How the nodes are linked:
β: Z45->Z187, Z441->Z802, Z416->Z620, Z601->Z499, Z58->Z688, Z155->Z418, Z802->Z725, Z111->Z347, Z857->Z262, Z297->Z139, Z255->Z734, Z36->Z76, Z664->Z911, Z835->Z419, Z726->Z689, Z710->Z985, Z415->Z302, Z816->Z986, Z935->Z832, Z340->Z847, Z725->Z235, Z569->Z601, Z926->Z498, Z249->Z430, Z292->Z205, Z205->Z222, Z144->Z149, Z35->Z890, Z360->Z255, Z262->Z454, Z26->Z639, Z938->Z695, Z437->Z912, Z695->Z35, Z498->Z45, Z872->Z26, Z906->Z634, Z709->Z70, Z228->Z997, Z430->Z58, Z215->Z36, Z898->Z409, Z82->Z551, Z724->Z242, Z463->Z441, Z411->Z497, Z794->Z710, Z57->Z267, Z499->Z665, Z353->Z186, Z497->Z463, Z832->Z460, Z132->Z228, Z419->Z110, Z890->Z874, Z957->Z132, Z70->Z918, Z740->Z166, Z620->Z724, Z538->Z938, Z376->Z957, Z639->Z87, Z512->Z835, Z911->Z57, Z150->Z412, Z139->Z664, Z688->Z781, Z689->Z794, Z931->Z512, Z734->Z207, Z149->Z538, Z986->Z762, Z527->Z726, Z634->Z340, Z895->Z926, Z762->Z437, Z884->Z411, Z76->Z906, Z985->Z709, Z460->Z155, Z267->Z904, Z166->Z353, Z876->Z249, Z118->Z292, Z87->Z150, Z187->Z215, Z347->Z588, Z704->Z872, Z997->Z584, Z65->Z766, Z874->Z111, Z454->Z596, Z781->Z416, Z918->Z62, Z766->Z569, Z904->Z360, Z409->Z82, Z912->Z527, Z584->Z144, Z588->Z935, Z523->Z816, Z222->Z884, Z83->Z415, Z665->Z523, Z412->Z83, Z551->Z740, Z186->Z931, Z110->Z297, Z642->Z436, Z418->Z857, Z436->Z65, Z235->Z895, Z242->Z898, Z847->Z704, Z207->Z118, Z302->Z376, Z596->Z642, Z62->Z876
α: Z45->Z734, Z441->Z664, Z416->Z912, Z601->Z111, Z58->Z986, Z155->Z228, Z802->Z911, Z111->Z83, Z857->Z584, Z297->Z416, Z255->Z740, Z36->Z292, Z664->Z724, Z835->Z58, Z726->Z454, Z710->Z436, Z415->Z45, Z816->Z832, Z935->Z376, Z340->Z411, Z725->Z57, Z569->Z874, Z926->Z360, Z249->Z523, Z292->Z931, Z205->Z512, Z144->Z847, Z35->Z87, Z360->Z551, Z262->Z144, Z26->Z802, Z938->Z26, Z437->Z418, Z695->Z639, Z498->Z255, Z872->Z441, Z906->Z222, Z709->Z766, Z228->Z906, Z430->Z816, Z215->Z118, Z898->Z794, Z82->Z985, Z724->Z726, Z463->Z139, Z411->Z110, Z794->Z642, Z57->Z898, Z499->Z347, Z353->Z62, Z497->Z297, Z832->Z957, Z132->Z76, Z419->Z688, Z890->Z150, Z957->Z36, Z70->Z569, Z740->Z70, Z620->Z527, Z538->Z872, Z376->Z215, Z639->Z725, Z512->Z430, Z911->Z242, Z150->Z895, Z139->Z620, Z688->Z762, Z689->Z596, Z931->Z249, Z734->Z166, Z149->Z704, Z986->Z460, Z527->Z262, Z634->Z884, Z895->Z904, Z762->Z155, Z884->Z419, Z76->Z205, Z985->Z65, Z460->Z132, Z267->Z409, Z166->Z918, Z876->Z665, Z118->Z186, Z87->Z235, Z187->Z207, Z347->Z415, Z704->Z463, Z997->Z634, Z65->Z35, Z874->Z412, Z454->Z149, Z781->Z437, Z918->Z601, Z766->Z890, Z904->Z82, Z409->Z710, Z912->Z857, Z584->Z340, Z588->Z302, Z523->Z935, Z222->Z835, Z83->Z498, Z665->Z588, Z412->Z926, Z551->Z709, Z186->Z876, Z110->Z781, Z642->Z938, Z418->Z997, Z436->Z695, Z235->Z267, Z242->Z689, Z847->Z497, Z207->Z353, Z302->Z187, Z596->Z538, Z62->Z499
τ: Z45->Z498, Z441->Z463, Z416->Z781, Z601->Z569, Z58->Z430, Z155->Z460, Z802->Z441, Z111->Z874, Z857->Z418, Z297->Z110, Z255->Z360, Z36->Z215, Z664->Z139, Z835->Z512, Z726->Z527, Z710->Z794, Z415->Z83, Z816->Z523, Z935->Z588, Z340->Z634, Z725->Z802, Z569->Z766, Z926->Z895, Z249->Z876, Z292->Z118, Z205->Z292, Z144->Z584, Z35->Z695, Z360->Z904, Z262->Z857, Z26->Z872, Z938->Z538, Z437->Z762, Z695->Z938, Z498->Z926, Z872->Z704, Z906->Z76, Z709->Z985, Z228->Z132, Z430->Z249, Z215->Z187, Z898->Z242, Z82->Z409, Z724->Z620, Z463->Z497, Z411->Z884, Z794->Z689, Z57->Z911, Z499->Z601, Z353->Z166, Z497->Z411, Z832->Z935, Z132->Z957, Z419->Z835, Z890->Z35, Z957->Z376, Z70->Z709, Z740->Z551, Z620->Z416, Z538->Z149, Z376->Z302, Z639->Z26, Z512->Z931, Z911->Z664, Z150->Z87, Z139->Z297, Z688->Z58, Z689->Z726, Z931->Z186, Z734->Z255, Z149->Z144, Z986->Z816, Z527->Z912, Z634->Z906, Z895->Z235, Z762->Z986, Z884->Z222, Z76->Z36, Z985->Z710, Z460->Z832, Z267->Z57, Z166->Z740, Z876->Z62, Z118->Z207, Z87->Z639, Z187->Z45, Z347->Z111, Z704->Z847, Z997->Z228, Z65->Z436, Z874->Z890, Z454->Z262, Z781->Z688, Z918->Z70, Z766->Z65, Z904->Z267, Z409->Z898, Z912->Z437, Z584->Z997, Z588->Z347, Z523->Z665, Z222->Z205, Z83->Z412, Z665->Z499, Z412->Z150, Z551->Z82, Z186->Z353, Z110->Z419, Z642->Z596, Z418->Z155, Z436->Z642, Z235->Z725, Z242->Z724, Z847->Z340, Z207->Z734, Z302->Z415, Z596->Z454, Z62->Z918
ξ: Z45->Z499, Z441->Z596, Z416->Z847, Z601->Z734, Z58->Z906, Z155->Z419, Z802->Z642, Z111->Z166, Z857->Z297, Z297->Z144, Z255->Z111, Z36->Z816, Z664->Z538, Z835->Z228, Z726->Z441, Z710->Z235, Z415->Z62, Z816->Z205, Z935->Z931, Z340->Z912, Z725->Z436, Z569->Z255, Z926->Z569, Z249->Z36, Z292->Z832, Z205->Z460, Z144->Z620, Z35->Z82, Z360->Z874, Z262->Z139, Z26->Z794, Z938->Z898, Z437->Z411, Z695->Z409, Z498->Z601, Z872->Z689, Z906->Z762, Z709->Z926, Z228->Z688, Z430->Z76, Z215->Z523, Z898->Z639, Z82->Z150, Z724->Z872, Z463->Z454, Z411->Z857, Z794->Z725, Z57->Z695, Z499->Z207, Z353->Z302, Z497->Z262, Z832->Z512, Z132->Z58, Z419->Z997, Z890->Z551, Z957->Z430, Z70->Z498, Z740->Z83, Z620->Z704, Z538->Z242, Z376->Z249, Z639->Z710, Z512->Z132, Z911->Z938, Z150->Z709, Z139->Z149, Z688->Z634, Z689->Z802, Z931->Z957, Z734->Z347, Z149->Z724, Z986->Z222, Z527->Z463, Z634->Z437, Z895->Z766, Z762->Z884, Z884->Z418, Z76->Z986, Z985->Z895, Z460->Z835, Z267->Z35, Z166->Z415, Z876->Z215, Z118->Z935, Z87->Z985, Z187->Z665, Z347->Z353, Z704->Z726, Z997->Z781, Z65->Z904, Z874->Z740, Z454->Z664, Z781->Z340, Z918->Z45, Z766->Z360, Z904->Z890, Z409->Z87, Z912->Z497, Z584->Z416, Z588->Z186, Z523->Z292, Z222->Z155, Z83->Z918, Z665->Z118, Z412->Z70, Z551->Z412, Z186->Z376, Z110->Z584, Z642->Z57, Z418->Z110, Z436->Z267, Z235->Z65, Z242->Z26, Z847->Z527, Z207->Z588, Z302->Z876, Z596->Z911, Z62->Z187
χ: Z45->Z353, Z441->Z242, Z416->Z262, Z601->Z415, Z58->Z155, Z155->Z634, Z802->Z898, Z111->Z45, Z857->Z847, Z297->Z527, Z255->Z918, Z36->Z512, Z664->Z689, Z835->Z762, Z726->Z538, Z710->Z35, Z415->Z207, Z816->Z132, Z935->Z36, Z340->Z297, Z725->Z409, Z569->Z83, Z926->Z740, Z249->Z832, Z292->Z430, Z205->Z58, Z144->Z463, Z35->Z895, Z360->Z70, Z262->Z704, Z26->Z57, Z938->Z725, Z437->Z584, Z695->Z235, Z498->Z166, Z872->Z911, Z906->Z419, Z709->Z874, Z228->Z884, Z430->Z460, Z215->Z931, Z898->Z436, Z82->Z766, Z724->Z596, Z463->Z724, Z411->Z416, Z794->Z695, Z57->Z710, Z499->Z302, Z353->Z665, Z497->Z620, Z832->Z76, Z132->Z222, Z419->Z437, Z890->Z926, Z957->Z205, Z70->Z111, Z740->Z601, Z620->Z454, Z538->Z802, Z376->Z292, Z639->Z267, Z512->Z986, Z911->Z794, Z150->Z360, Z139->Z726, Z688->Z418, Z689->Z938, Z931->Z816, Z734->Z62, Z149->Z441, Z986->Z228, Z527->Z149, Z634->Z110, Z895->Z551, Z762->Z997, Z884->Z781, Z76->Z835, Z985->Z890, Z460->Z906, Z267->Z985, Z166->Z499, Z876->Z935, Z118->Z249, Z87->Z904, Z187->Z186, Z347->Z187, Z704->Z664, Z997->Z411, Z65->Z150, Z874->Z498, Z454->Z872, Z781->Z857, Z918->Z347, Z766->Z412, Z904->Z709, Z409->Z65, Z912->Z144, Z584->Z497, Z588->Z215, Z523->Z957, Z222->Z688, Z83->Z734, Z665->Z376, Z412->Z255, Z551->Z569, Z186->Z523, Z110->Z912, Z642->Z639, Z418->Z340, Z436->Z87, Z235->Z82, Z242->Z642, Z847->Z139, Z207->Z876, Z302->Z118, Z596->Z26, Z62->Z588
κ: Z45->Z83, Z441->Z704, Z416->Z110, Z601->Z70, Z58->Z512, Z155->Z986, Z802->Z872, Z111->Z569, Z857->Z437, Z297->Z411, Z255->Z926, Z36->Z376, Z664->Z463, Z835->Z205, Z726->Z620, Z710->Z898, Z415->Z111, Z816->Z249, Z935->Z665, Z340->Z997, Z725->Z26, Z569->Z709, Z926->Z150, Z249->Z186, Z292->Z215, Z205->Z36, Z144->Z857, Z35->Z436, Z360->Z895, Z262->Z912, Z26->Z538, Z938->Z596, Z437->Z688, Z695->Z642, Z498->Z412, Z872->Z149, Z906->Z132, Z709->Z82, Z228->Z460, Z430->Z931, Z215->Z302, Z898->Z911, Z82->Z267, Z724->Z139, Z463->Z847, Z411->Z634, Z794->Z242, Z57->Z802, Z499->Z918, Z353->Z734, Z497->Z340, Z832->Z523, Z132->Z832, Z419->Z222, Z890->Z65, Z957->Z935, Z70->Z551, Z740->Z360, Z620->Z297, Z538->Z454, Z376->Z588, Z639->Z938, Z512->Z292, Z911->Z441, Z150->Z35, Z139->Z497, Z688->Z835, Z689->Z724, Z931->Z118, Z734->Z498, Z149->Z262, Z986->Z430, Z527->Z416, Z634->Z228, Z895->Z87, Z762->Z58, Z884->Z906, Z76->Z957, Z985->Z409, Z460->Z816, Z267->Z725, Z166->Z255, Z876->Z353, Z118->Z187, Z87->Z695, Z187->Z415, Z347->Z601, Z704->Z144, Z997->Z155, Z65->Z710, Z874->Z766, Z454->Z527, Z781->Z419, Z918->Z740, Z766->Z985, Z904->Z235, Z409->Z57, Z912->Z781, Z584->Z418, Z588->Z499, Z523->Z876, Z222->Z76, Z83->Z874, Z665->Z62, Z412->Z890, Z551->Z904, Z186->Z207, Z110->Z884, Z642->Z689, Z418->Z762, Z436->Z794, Z235->Z639, Z242->Z664, Z847->Z584, Z207->Z45, Z302->Z347, Z596->Z726, Z62->Z166

The rows follow the links: the fewer symbols apart two nodes are, the more alike their rows tend to be.

Each row is also shifted at random along 8 hidden directions that mean nothing.

Some nodes, each with a row of numbers:
Z726 -> [ 43  -7  -1  -1  22   4 -27  -2  -5  -8   4  14   4  38  -9 -31  12   6  24  12  22   2  21   1  33  10  53   7  -4 -14  51  22  20 -17  24 -13   7 -15  12 -12  10]
Z454 -> [ 68 -16  57  24  -5 -15  36  23   2  13  12 -24 -17 -28 -16  17 -19   6 -12   7   6  -5 -10  21 -29 -17 -12  40   8  19 -56 -30 -27   3 -11 -11   4   7  -9   6  -2]
Z292 -> [-33 -18 -19  10  -6 -10   8  40  20   5  20  -3  12  -6   1   0   1   2  11 -11   5 -20  24  13  11   4  31  22  -3  12  -1 -13   6   1   8 -10   0  -4 -13  -6  -3]
Z76 -> [  6  -9  25  -5   3 -29  -8 -17  -3  -5  25  13   3 -13 -33  14  19  23   5   5   6  11   3 -15  -5  -4  52  23  10 -22  14  -6  14 -33 -20  -7  13 -25  17  -1  27]
Z35 -> [-10  20 -78   5   9  18   6  -1 -27  -1   7  -9 -21 -23  14   5 -25 -18  -8   6   6  -3 -24   2  -7 -26 -20 -10 -11  21 -26  17  -2   2 -19  18  13 -13 -15  14  -9]
Z460 -> [ 28 -21  31  12 -15  -6  24  33  12  13  21 -17  20  -3  19 -28   5   5  22   4   3 -23  35   9  21  14  33  31 -14  23   8 -23  -6  -6  56 -17  -1  12 -15 -18 -15]
Z695 -> [-48 -17  17  15 -26   1  20  58  76  11  -1   8  20  10  17  19   2  -4  -4 -53 -16  -6  32  -4  -9  24   0  28   9  18 -21 -32 -12   1  -9   6 -26  17  -7   1 -17]
Z132 -> [ 69   3  34  26   8  28  -4 -18  49 -14 -35  18  18  47  33  -8   7 -17 -52 -45   3  15   5 -29  32  22  12  46  -2  14 -30   6  -2 -26  -4   5 -32  -8   6 -20 -16]
Z874 -> [-23   7 -31 -17  11  -9  -3 -46 -28  -2   2  18 -10 -31  -4 -15   8  32  16  11  23  12  -3  -4  10  12  26 -11 -20 -20  32   3  17 -15  15   1  11 -21  17  -3  14]
Z938 -> [-30  -7  61 -15 -11 -30  12 -28  -6   9  12 -31   7 -48 -17  14   5  17 -10  12  -5  -5  -7   8 -17  -9 -12 -12   4  -8 -10 -19  -7  27  11 -13  -4  13   5   7  16]
Z416 -> [-17  -4  13 -37 -20 -26  12 -46  -1  16  -7 -17  -5 -70 -12  14   2  33   9   2  -5  -5  -8  24 -32  16 -41 -64 -10 -23  21 -25  -6  59  15  -4 -12  19  10  19  14]
Z725 -> [  3 -20 -63  -4  -3 -17 -24 -35 -24 -15 -18  34  18  17 -17  -2  26   6  -7   7  -6 -28  -4  22  24  24  29 -24 -14 -32  32   4  30  11 -13 -21   5 -35  -9 -30  11]
Z642 -> [ 63  12 -37 -23  -7   5 -12   5  48   6  19   4   3 -20   5  19   0  -1  16 -37  -5  14  16 -21 -16   5   8 -32   6  -2  30   7   9   6 -18  28 -12   2  14  33   5]
Z710 -> [ -2  12  -3  16   9  21   6 -64 -20  -7 -34 -13 -15  -1  10   2 -17 -24 -58   5  -1  -3 -44   9  -4  -8 -40  -9 -10  11 -44  13 -15  21 -20   6 -10 -13  -9   0 -11]
Z419 -> [ -8 -22 -91   4  -1  -9   2  46  15  11 -11  13 -35 -15 -33  32 -28   5  17 -16   9 -22  -2  66 -40   5 -30 -36   3  -9  -5 -13  -4  58 -52  -4   0  -7 -15  24   2]
Z228 -> [ 50   7 -82 -10  32  -1 -38  54 -25  -8   6  12 -24  21 -31   8 -14  -1  32  12  21   2   2  25   2 -29   0 -23  17 -17  21  36  22  15 -30  -6  20  -5   3  16  19]
Z912 -> [ 53   3  12   2 -19   9  19 -23 -28   6  24 -29  12 -10  20 -22  -1 -21   7  31 -22 -19  -6 -10   2  -5   5 -10 -14  21  10  -1 -11  -5  34   6  13   1 -20  -5 -17]
Z297 -> [-16  16  18   7  12  15  -9 -29  -2 -10  -9  15 -15  22  -7  10  -2 -10 -20  -3  -1  28 -22 -27 -12  -9   0  13  11  -5 -12  14  -4 -32 -36  18   3 -16  16   8   4]
Z82 -> [ 77 -12 -54   6 -23   0  22   4 -11   5  -8  18   3 -10  14  -5   2   3   9  -1 -13 -23   0  17  -2  24  -7  -8 -21   5   0 -22  -3   3   5   2   4  -8 -22 -15 -18]
Z512 -> [ 50  24  -2  -9  24   1 -12  16 -49  -9  18 -17   4  -7  14 -22   2   4  10  30  19  10   0 -21  34 -34   8  18  -1   8  -7  27  14 -24  36  -7  19  10   4 -10   9]
Z411 -> [ 15 -17  -4 -27 -15 -31  -6  10  16  13  26  -2  -5 -32 -39  22   5  23  41   1  -6  -5  15  21 -36   6  12 -42  11 -26  47 -16   6  28 -13  -3   5   3  10  25  22]
Z639 -> [ 90  10  39   8  12  15 -18  35  20 -11 -39  12  11  58  12   2   5 -10 -23 -19  -5  15   5 -10  18   1 -35  19  20  -2 -24  12  -2  -1  -5  -6 -18  28   8 -15  -6]
Z418 -> [-62  20  63   1   4  23   9   2  -4   5 -13  -9 -19  19  10  -8 -14  -5   5  10  -4  31 -10 -20 -20  -8 -40   4  11   7 -10   3 -24 -14   8  17  -1  28  13  13 -10]
Z118 -> [-22  -4  33 -11   8 -16  -3   4  -9   2 -22   8 -20  -5 -27   9  -1  29  10   7  10  14  -6  20 -19   4 -29 -10  10 -26   0 -10  -5  18  -8 -14  -1  16  18   3  15]
Z57 -> [  0   2 -28  15  -4  20  -4   2  43  -5  10  -2  20  16  25   4  -1 -32 -26 -35  -7  -8   9 -20  18   3  27  16  -4  26 -11  11   5 -11 -13  15 -16 -16 -11   2 -15]
Z415 -> [-46  28 -55 -24   2  15 -20  29   4  -8   1  11  30   7  49 -20  18   0  17 -18  -2   9  26 -39  48   4   0  -9 -10   5  24  22  25 -18  41  12  -6  20   2 -14  -7]
Z497 -> [ -6 -26  71  27  -7 -15  21  17  10  11  38 -15  -9   5 -32   5  -6  -3  13  17  -1  -4   6   5 -27 -11  47  47  15  11  -8 -21 -18 -28 -12  -7  16 -14  -4   8   4]
Z155 -> [-27 -15   4  15  -8   7 -12  21  -6  -1  -4   5 -12  55 -36  18  -9 -35   3  19 -31 -13 -16  21 -35 -10 -18 -19  26  -8   5   7 -12  13 -51   1  13  -7 -14   9  -4]
Z847 -> [-73   9   5  11  38  16 -34  26  -8 -22 -60  25  -1  68   5 -13   3  -1 -27  -7  22  12  -1  10  43   1 -30  20  11 -15 -22  28  12   5   0 -23 -14  14  11 -30   2]

From each start, follow one symbol. Which node do you reach?
Answers are names.
start [ 35  16  32 -15  12  -7 -13  27  17   3  32 -29   1 -16 -10  17  -6  -3   6  -5   5  21   7 -22  -8 -35   2   4  25   5  -6  17   3  -1  -6   7   0  19  14  28  17]
τ: Z734
start [-23   4   4 -15   9  -9   1  25  20   7 -15   3 -12 -26  -1   9  -5  32  11 -22  22  17  12  12  -6   6 -27  -6   3 -10  -6 -10   0  22   7  -5 -15  25  18  10   9]
ξ: Z601
start [ 10 -27  -3   6 -22 -10  16 -43   9  12  15   8 -18 -14 -35  14  -5   0  11   6 -13 -12 -12  22 -47  19  27 -21  -5 -10  28 -22 -11   7 -35   8   9 -34  -4  20   2]
α: Z642
start [-34  11  22   0 -24  -3  30 -20 -39   7  45 -27  12 -36  17  -7   4 -11   8  34 -26  -4 -13 -36  -9 -21  13  13  -8  24 -10 -12 -12 -40  21  16  25  -4 -16  -1  -8]
β: Z132
start [ 79  -2 -18  -1 -10  26   9  58  23  20  34 -18  -4  18  20 -32 -17 -18  65   7  -2  -9  38   3  -5   6  17 -16  -5  27  52   5 -11   3  42  16   9  21 -11  22 -23]
χ: Z734
start [ 12  -8 -23 -13 -12 -19  -4  -6  -4  -5 -10  11  28 -15  10  -3  24  18  -3  -8  -5 -18  12   5  27  19   6  -9 -13 -14  11 -11  19  12  22 -17  -8   1  -5 -26   4]
χ: Z689
start [ 64 -17  13  10 -13 -15  32  -9   9  12  33 -24  11 -49  10 -10  -1  10   0  -1  10 -19  14   4   7   4  41  27 -20  24 -10 -24  -4  -5  32  -8   0 -11 -12  -3  -4]
χ: Z419
start [-30  -1 -88   0   7 -21  -3 -59 -51 -17  -4  14   3 -44  -6  11   9  10 -37  10  10 -22 -33  12  22  -7  19  -3 -24 -11 -24   4  27   0 -23 -12  12 -47 -13 -23  14]
τ: Z709
start [ 41   1  59  11   0  21   1  10  45   5   3  -2  -2  35   7  -7  -5 -14   3 -17  -2  20  14 -20  -9   7  12  19  12  12   8   2 -16 -19   2  15 -11   9  12  13 -10]
ξ: Z155
start [  6   8  -2 -11  16  -6  -2 -47 -30  -2  17   0  -7 -32   0 -25   6  26  13  20  29  13   0 -14  20  -1  42   6 -20  -8  26   8  14 -26  32  -3  14 -19  16  -2  14]
α: Z695
start [-70  28 -17 -25   4  -2  20  65   1  12  12 -12   7 -57  52 -21  -1  39  38 -15  29  20  37 -23  31  -3 -23  19 -17  21 -12 -11   4 -11  75   5  -5  51   9  -4  -5]
χ: Z874
start [ 29 -30 -31   3 -13  -6   6  30   3  13  10   0  -3   8 -12 -19  -4   3  45  14   1 -33  25  45  -6  22  20 -23 -11  -2  46 -14   0  29  23 -14   8  -1 -17  -1  -7]
β: Z58
start [108 -16  36  31   4   6  -9  -3   0  -6  17 -12   0  49 -27   5  -6 -41 -20  18 -13 -14 -12   4  -8 -20  34  26  19  11 -10  14  -8 -14 -34  -6  11 -26 -14   2  -1]
β: Z242
start [ 30   4  66  -8   0   8  -8   6   6   8  13 -10 -21  28 -27   2  -8  -8  31  19 -11  25  -1 -10 -40 -11  -8 -18  26  -9  31   7 -17  -5 -12  14  10  15  18  30   5]
κ: Z704
start [ 14 -16   0  20 -16  -6   6  48 -11   0  36  13   2  34 -22   8   4 -18  28  20 -24 -10   6  -7 -19 -13  37  30  18   6   6  -9  -3 -45 -27   4  31 -17 -17  -3  -5]
κ: Z740
start [-43  16  11 -20   8 -11  15  35 -36   9  -5  -7 -17 -39   7 -10  -7  40  33  19  20  18   4   5  -2 -10 -43  -1  -4  -5 -11 -12  -6   3  39  -6  10  39  11  -1   6]
α: Z347
start [-68  19 -11 -12  17   9 -31 -18  -1 -15 -18  10   8  22   5   2   9  -6 -19  -9   1  15  -7 -19  21  -6  -8 -12   7 -13   5  29  17  -1 -10   2  -8  -1  13  -4   9]
α: Z665
start [ -1 -10  31  22 -16  -8   5 -37  27  -9  19   2  20   5 -10  32  12 -25 -50 -20 -26  -3 -17 -29 -10  -7  39  36  12   9 -33  -9  -2 -35 -51  10  -4 -37  -6  -1   3]
α: Z935
start [ -4   3  65   9  27   5 -23 -29  16 -16 -25  -2  12  34   0 -10  11  -2 -40 -10  20  15   0 -11  35   0  16  29   8  -7 -13  20   7  -5   8 -18 -19  -1  19 -15  10]
β: Z262
